Read these off the array that follows. Rows and columns are numbered from 1.
1) Report the entry in row 1 and column 2.
2) Report the entry in row 1 and column 3.
3) Report the entry at row 1, column 1.
4) Report the entry in the bottom-left corner.
5) Report the entry in row 2 and column 1.
6) Report the entry in row 3 and column 3.
7) Report the entry at row 3, column 1.
3  2  7  7  6  3  2  6
4  3  6  5  1  5  3  7
5  4  7  7  5  4  1  7
2  4  3  7  3  6  5  2
5  5  5  6  3  4  3  6
7  5  7  2  5  6  6  7
3  7  3  4  3  7  3  3
3  2  4  4  5  5  2  6
4  5  6  3  6  1  4  3
5  6  7  6  3  7  3  6
7  3  7  7  4  7  2  7
3  2  5  4  5  3  4  1
3  5  6  5  2  5  6  4
1) 2
2) 7
3) 3
4) 3
5) 4
6) 7
7) 5
